Below are the code and all the weights of a small trained network. Each question names an input and a class and asks about switching units off, where a switched-off unit gives its printed mean instead of its output.

import numpy as np


def w(rows, s, z=0):
    codes = np.array(rows[::2]) - 128.0
    scale = np.full(codes.shape[1], s)
    scale[-1] = z or s
    return codes * scale


def f(y):
    return np.maximum(y, 0)


def log_softmax(a):
    a = a - a.max(-1, keepdims=True)
    return a - np.log(np.exp(a).sum(-1, keepdims=True))


def net(x, mask):
    res = np.array(x, float).reshape(1, 5) / 4 @ E
    y = f(res @ A[0][:, :-1].T + A[0][:, -1])
    res = res + np.where(mask, y, B[0][:, -1]) @ B[0][:, :-1]
    return log_softmax(res[-1] @ U[:, :-1].T + U[:, -1])


A, B = {}, {}
E = w([
[128,126,121,127],'x0',
[122,123,120,122],'x1',
[185,2,101,162],'x2',
[30,165,100,244],'x3',
[125,131,141,132],'x4',
],0.0084)
A[0] = w([
[173,123,95,32,80],'N1',
[185,246,73,74,37],'N2',
[171,141,99,67,4],'N3',
[48,153,130,171,84],'N4',
[109,247,224,68,77],'N5',
[61,76,45,129,90],'N6',
[195,93,90,159,56],'N7',
[187,120,127,53,1],'N8',
[175,16,146,232,38],'N9',
[77,104,195,35,143],'N10',
[108,108,237,43,227],'N11',
[145,234,171,111,46],'N12',
[119,59,115,133,152],'N13',
],0.011,0.0072)
B[0] = w([
[72,198,88,196,199],'N1',
[3,31,72,130,171],'N2',
[60,246,47,192,145],'N3',
[156,223,8,113,188],'N4',
[82,70,38,136,232],'N5',
[152,226,184,113,164],'N6',
[66,98,18,40,172],'N7',
[9,206,93,177,172],'N8',
[1,132,43,109,222],'N9',
[130,157,81,205,191],'N10',
[201,163,45,178,254],'N11',
[140,47,48,3,182],'N12',
[95,98,40,175,199],'N13',
],0.0084,0.0083)
U = w([
[104,103,98,148,255],'0',
[111,106,96,142,251],'1',
[75,170,107,183,71],'2',
[49,53,87,62,23],'3',
[128,104,98,146,229],'4',
[176,97,126,137,75],'5',
[193,50,195,23,1],'6',
[227,31,200,8,1],'7',
],0.012,0.0089)

Each question gives the input, the list of numbers given to net, and the class t.
The units are the neurons (one row each of A and B). Each row of codes is followed by its name. A weight is (code - 128) times the scale printed after its matrix; where a second scale follows, it is the last column's (A, B and U).
mask holds one flag per neuron, in row order. A switched-off neuron (its flag False) gives its mean, the last column of its row in B, instead of its output. The means were averaged over made-up inputs and are rounded, as every weight is.
A unit's drop is (log p(t) with every unit on - log p(t) with that unit switched off) / (log p(t) with every unit on - log p(t) with every unit switched off).
The circuit of an input: a set's keep is (log p(t) with only the set's units on - log p(t) with every unit switched off) / (log p(t) with every unit on - log p(t) with every unit switched off). Starting from the 12 units with the biggest drops (on a tie, the unit counted first), units are removed one at a time, each time the one whose removal leaves the highest keep (on an exact tie, the one counted first), for as long as the keep stays at least 0.8.
units of the circuit, in order: the units of the circuit, biggest drop first
top k neurons: the k neurons with the biggest drops, biggest first
drop of u: that unit's drop, to one decimal
input [-2,-4,6,2,3], class 3: units of the circuit, in order	[N9; N11]
input [-6,-6,-5,-8,5], class 2: units of the circuit, in order	[N1; N8]
input [-7,-5,8,6,6], class 3: units of the circuit, in order	[N9]
input [-5,4,5,1,-1], class 3: units of the circuit, in order	[N11; N9]
input [-8,-7,5,-8,-3], class 2: top 3 neurons	[N8; N1; N3]
input [-1,-4,-1,-6,-5], class 2: units of the circuit, in order	[N1; N8; N12]
input [1,-2,-6,0,-5], class 3: units of the circuit, in order	[N12; N2]
input [6,-5,8,0,2], class 3: top 3 neurons	[N9; N7; N11]
input [4,-4,6,1,1], class 3: top 3 neurons	[N9; N11; N7]
input [4,5,-8,6,-5], class 3: units of the circuit, in order	[N12; N5]
input [-3,5,8,-5,-7], class 3: top 2 neurons	[N7; N9]
input [1,1,5,1,3], class 3: units of the circuit, in order	[N11; N9]
input [7,-4,7,3,6], class 3: units of the circuit, in order	[N9; N11]
input [3,4,-8,-6,1], class 3: top 3 neurons	[N12; N2; N5]
input [5,5,6,0,-5], class 3: top 3 neurons	[N9; N11; N7]
input [7,4,0,-7,-4], class 2: drop of N8	0.2
input [-8,7,7,-8,0], class 2: drop of N11	0.0
input [-6,-6,-4,-8,7], class 2: drop of N3	0.3
input [-6,-2,-3,-8,-1], class 2: drop of N10	0.1
